Here is a tiny trained network, its code and every weight. The questions are about switching its units off for an input and a class, where a switched-off unit gives its printed mean instead of its output.

import numpy as np


def w(rows, s, z=0):
    codes = np.array(rows[::2]) - 128.0
    scale = np.full(codes.shape[1], s)
    scale[-1] = z or s
    return codes * scale


def norm(h):
    return h / np.sqrt((h * h).mean(-1, keepdims=True) + 1e-5)


def f(y):
    return np.maximum(y, 0)


def log_softmax(a):
    a = a - a.max(-1, keepdims=True)
    return a - np.log(np.exp(a).sum(-1, keepdims=True))


def net(x, mask):
    res = np.array(x, float).reshape(1, 8) / 4 @ E
    u = 0
    for l in range(3):
        y = f(norm(res) @ A[l][:, :-1].T + A[l][:, -1])
        res = res + np.where(mask[u : u + 8], y, B[l][:, -1]) @ B[l][:, :-1]
        u += 8
    return log_softmax(norm(res)[-1] @ U[:, :-1].T + U[:, -1])


A, B = {}, {}
E = w([
[67,136,158,89],'x0',
[110,135,136,162],'x1',
[102,78,116,166],'x2',
[128,85,61,112],'x3',
[123,115,166,195],'x4',
[95,136,126,176],'x5',
[255,85,141,142],'x6',
[171,176,112,158],'x7',
],0.0071)
A[0] = w([
[171,113,24,76,88],'L0N0',
[130,24,222,40,86],'L0N1',
[75,140,232,138,124],'L0N2',
[126,98,50,117,252],'L0N3',
[150,183,1,189,20],'L0N4',
[146,7,57,95,120],'L0N5',
[154,132,170,209,148],'L0N6',
[101,24,216,48,105],'L0N7',
],0.0076,0.0018)
B[0] = w([
[227,111,155,75,242],'L0N0',
[80,254,50,224,228],'L0N1',
[163,111,227,142,238],'L0N2',
[133,192,20,192,237],'L0N3',
[103,201,27,58,214],'L0N4',
[98,229,105,169,254],'L0N5',
[172,192,151,128,237],'L0N6',
[127,160,52,97,227],'L0N7',
],0.0071,0.0033)
A[1] = w([
[2,180,132,130,137],'L1N0',
[21,231,46,215,198],'L1N1',
[222,5,204,103,77],'L1N2',
[119,186,67,114,196],'L1N3',
[87,172,110,176,48],'L1N4',
[146,33,188,238,169],'L1N5',
[142,138,188,21,167],'L1N6',
[119,152,230,187,253],'L1N7',
],0.0054,0.0023)
B[1] = w([
[113,145,128,168,190],'L1N0',
[140,94,138,147,254],'L1N1',
[86,194,109,172,139],'L1N2',
[132,148,119,252,208],'L1N3',
[76,167,135,151,152],'L1N4',
[161,138,157,81,160],'L1N5',
[203,129,112,108,156],'L1N6',
[134,108,147,134,199],'L1N7',
],0.011,0.0065)
A[2] = w([
[130,95,132,127,61],'L2N0',
[93,90,143,25,77],'L2N1',
[102,157,99,168,192],'L2N2',
[187,125,125,80,92],'L2N3',
[5,119,157,108,231],'L2N4',
[60,154,163,112,250],'L2N5',
[217,132,159,206,144],'L2N6',
[164,109,119,188,142],'L2N7',
],0.013,0.0024)
B[2] = w([
[104,119,173,148,128],'L2N0',
[86,138,74,128,129],'L2N1',
[238,92,155,132,201],'L2N2',
[114,59,159,118,151],'L2N3',
[137,1,82,178,170],'L2N4',
[199,117,88,231,168],'L2N5',
[65,117,178,54,248],'L2N6',
[107,203,160,196,193],'L2N7',
],0.0073,0.011)
U = w([
[92,114,123,69,1],'0',
[147,122,108,50,36],'1',
[152,170,254,124,186],'2',
[134,89,117,204,235],'3',
[163,170,51,131,127],'4',
],0.014,0.004)

Each question gives the input, the list of numbers given to net, and the class t.
The units are the neurons (one row each of A and B). Each row of codes is followed by its name. A weight is (code - 128) times the scale printed after its matrix; where a second scale follows, it is the last column's (A, B and U).
mask holds one flag per neuron, layer by layer. A switched-off neuron (its flag False) gives its mean, the last column of its row in B, instead of its output. The means were averaged over made-up inputs and are rounded, as every weight is.
A unit's drop is (log p(t) with every unit on - log p(t) with that unit switched off) / (log p(t) with every unit on - log p(t) with every unit switched off).
The circuit of an input: a set's keep is (log p(t) with only the set's units on - log p(t) with every unit switched off) / (log p(t) with every unit on - log p(t) with every unit switched off). Starting from the 12 units with the biggest drops (on a tie, the unit counted first), units are removed one at a time, each time the one whose removal leaves the highest keep (on an exact tie, the one counted first), for as long as the keep stays at least 0.8.
units of the circuit, in order: the units of the circuit, biggest drop first
k most important neurons: the k neurons with the biggest drops, biggest first
top k neurons in layer l: the k neurons of layer l with the biggest drops, biggest first
drop when u is switched off: that unit's drop, to one decimal
input [-7,6,7,2,-3,-3,-2,-8], class 4: units of the circuit, in order => (L0N3; L0N5)
input [4,-8,-4,-8,8,6,-8,-5], class 3: most important neuron => (L2N4)
input [-8,6,7,-3,2,-8,-4,-5], class 2: units of the circuit, in order => (L0N4; L1N5; L2N6)
input [2,5,-6,-2,-6,-6,3,-6], class 4: 2 most important neurons => (L0N1; L0N7)
input [8,0,1,6,-1,2,8,5], class 2: top 2 neurons in layer 0 => (L0N0; L0N7)
input [-3,6,1,-1,4,-8,-5,1], class 2: 2 most important neurons => (L0N2; L0N1)
input [1,-6,5,-5,-8,-7,-8,5], class 3: 3 most important neurons => (L2N6; L0N6; L1N0)
input [5,7,5,0,5,8,1,-1], class 2: top 4 neurons in layer 0 => (L0N2; L0N6; L0N4; L0N1)
input [-5,3,-4,2,-3,-2,5,-3], class 2: top 3 neurons in layer 0 => (L0N7; L0N4; L0N0)
input [8,-4,-8,7,2,-6,5,6], class 1: top 3 neurons in layer 0 => (L0N0; L0N2; L0N6)
input [1,-8,0,7,-3,6,6,-6], class 4: top 2 neurons in layer 0 => (L0N0; L0N7)
input [4,-4,2,-3,-8,1,4,-2], class 4: drop when L1N3 is switched off => -0.1
input [7,-5,-2,-8,5,-2,-6,-4], class 3: drop when L2N4 is switched off => 0.3
input [1,-5,7,5,2,-4,4,-4], class 4: drop when L0N7 is switched off => 0.2
input [0,-3,5,-5,-1,-7,-3,-3], class 3: top neuron in layer 0 => (L0N1)
